Below is a small trained network, with its code and all its weights. Each question gives an input and a class and asks what happens when units are switched off, that is, made to give their printed mean instead of their output.

import numpy as np


def w(rows, s, z=0):
    codes = np.array(rows[::2]) - 128.0
    scale = np.full(codes.shape[1], s)
    scale[-1] = z or s
    return codes * scale


def norm(h):
    return h / np.sqrt((h * h).mean(-1, keepdims=True) + 1e-5)


def f(y):
    return np.maximum(y, 0)


def log_softmax(a):
    a = a - a.max(-1, keepdims=True)
    return a - np.log(np.exp(a).sum(-1, keepdims=True))


def net(x, mask):
    res = np.array(x, float).reshape(1, 4) / 4 @ E
    u = 0
    for l in range(2):
        y = f(norm(res) @ A[l][:, :-1].T + A[l][:, -1])
        res = res + np.where(mask[u : u + 8], y, B[l][:, -1]) @ B[l][:, :-1]
        u += 8
    return log_softmax(norm(res)[-1] @ U[:, :-1].T + U[:, -1])


A, B = {}, {}
E = w([
[43,190,206,140,94,75,111],'x0',
[79,76,110,73,175,135,113],'x1',
[29,205,56,160,26,109,185],'x2',
[142,140,115,52,144,2,172],'x3',
],0.0091)
A[0] = w([
[101,131,64,172,42,177,173,82],'L0N0',
[121,124,94,149,151,74,200,145],'L0N1',
[136,79,103,66,194,135,167,2],'L0N2',
[111,106,64,78,178,102,84,71],'L0N3',
[35,146,98,95,81,7,139,11],'L0N4',
[121,69,89,82,194,109,107,41],'L0N5',
[150,134,125,126,99,50,97,210],'L0N6',
[134,123,183,117,143,169,53,56],'L0N7',
],0.011,0.0047)
B[0] = w([
[138,150,48,200,72,124,147,254],'L0N0',
[188,192,162,100,67,148,94,204],'L0N1',
[153,73,94,74,205,142,247,186],'L0N2',
[125,77,144,144,170,174,178,180],'L0N3',
[25,132,183,76,124,110,81,252],'L0N4',
[122,87,3,57,199,159,220,192],'L0N5',
[175,118,174,105,164,104,103,216],'L0N6',
[164,96,173,215,179,215,114,193],'L0N7',
],0.011,0.0068)
A[1] = w([
[40,48,101,126,217,45,130,180],'L1N0',
[159,161,68,243,86,157,216,175],'L1N1',
[222,169,182,76,54,141,47,2],'L1N2',
[112,251,37,114,47,129,104,105],'L1N3',
[74,197,195,202,52,36,110,43],'L1N4',
[207,152,254,166,137,179,146,81],'L1N5',
[77,127,205,115,126,40,132,38],'L1N6',
[106,193,49,165,41,102,131,36],'L1N7',
],0.0092,0.0058)
B[1] = w([
[149,28,63,20,32,210,199,192],'L1N0',
[111,174,21,96,101,71,24,254],'L1N1',
[176,173,186,99,250,87,201,152],'L1N2',
[120,133,73,254,120,39,155,234],'L1N3',
[144,109,93,13,95,199,170,219],'L1N4',
[133,170,251,172,173,101,83,198],'L1N5',
[101,144,165,48,2,26,23,170],'L1N6',
[159,208,9,229,119,75,232,208],'L1N7',
],0.0079,0.0084)
U = w([
[171,144,78,200,100,173,3,2],'0',
[154,48,40,47,190,160,219,234],'1',
[203,173,170,103,169,34,87,15],'2',
[84,210,32,216,57,82,193,252],'3',
[143,118,199,211,180,193,64,132],'4',
[54,144,185,20,17,48,87,113],'5',
],0.012,0.0066)

Each question gives the input, the list of numbers given to net, and the class t.
The units are the neurons (one row each of A and B). Each row of codes is followed by its name. A weight is (code - 128) times the scale printed after its matrix; where a second scale follows, it is the last column's (A, B and U).
mask holds one flag per neuron, layer by layer. A switched-off neuron (its flag False) gives its mean, the last column of its row in B, instead of its output. The means were averaged over made-up inputs and are rounded, as every weight is.
A unit's drop is (log p(t) with every unit on - log p(t) with that unit switched off) / (log p(t) with every unit on - log p(t) with every unit switched off).
The circuit of an input: a set's keep is (log p(t) with only the set's units on - log p(t) with every unit switched off) / (log p(t) with every unit on - log p(t) with every unit switched off). Starting from the 12 units with the biggest drops (on a tie, the unit counted first), units are removed one at a time, each time the one whose removal leaves the highest keep (on an exact tie, the one counted first), for as long as the keep stays at least 0.8.
units of the circuit, in order: the units of the circuit, biggest drop first
top k neurons: the k neurons with the biggest drops, biggest first
drop when u is switched off: that unit's drop, to one decimal
input [6,6,-3,2], class 1: top 2 neurons => (L0N5 L1N0)
input [4,-6,-3,8], class 5: units of the circuit, in order => (L1N6)
input [3,6,1,-8], class 0: units of the circuit, in order => (L0N4 L1N1 L1N7)
input [8,-7,3,0], class 5: units of the circuit, in order => (L0N4 L1N6)
input [8,-7,-1,-8], class 4: top 2 neurons => (L0N7 L1N5)
input [-6,-8,-7,-6], class 4: units of the circuit, in order => (L0N0 L1N5)
input [0,-1,0,-7], class 0: top 2 neurons => (L0N7 L1N1)
input [6,-4,-2,6], class 5: drop when L0N4 is switched off => 0.1
input [8,7,1,-5], class 5: drop when L0N0 is switched off => 0.1
input [6,6,-2,-4], class 4: drop when L0N7 is switched off => 0.1
input [-3,-4,0,7], class 2: drop when L0N1 is switched off => 0.7
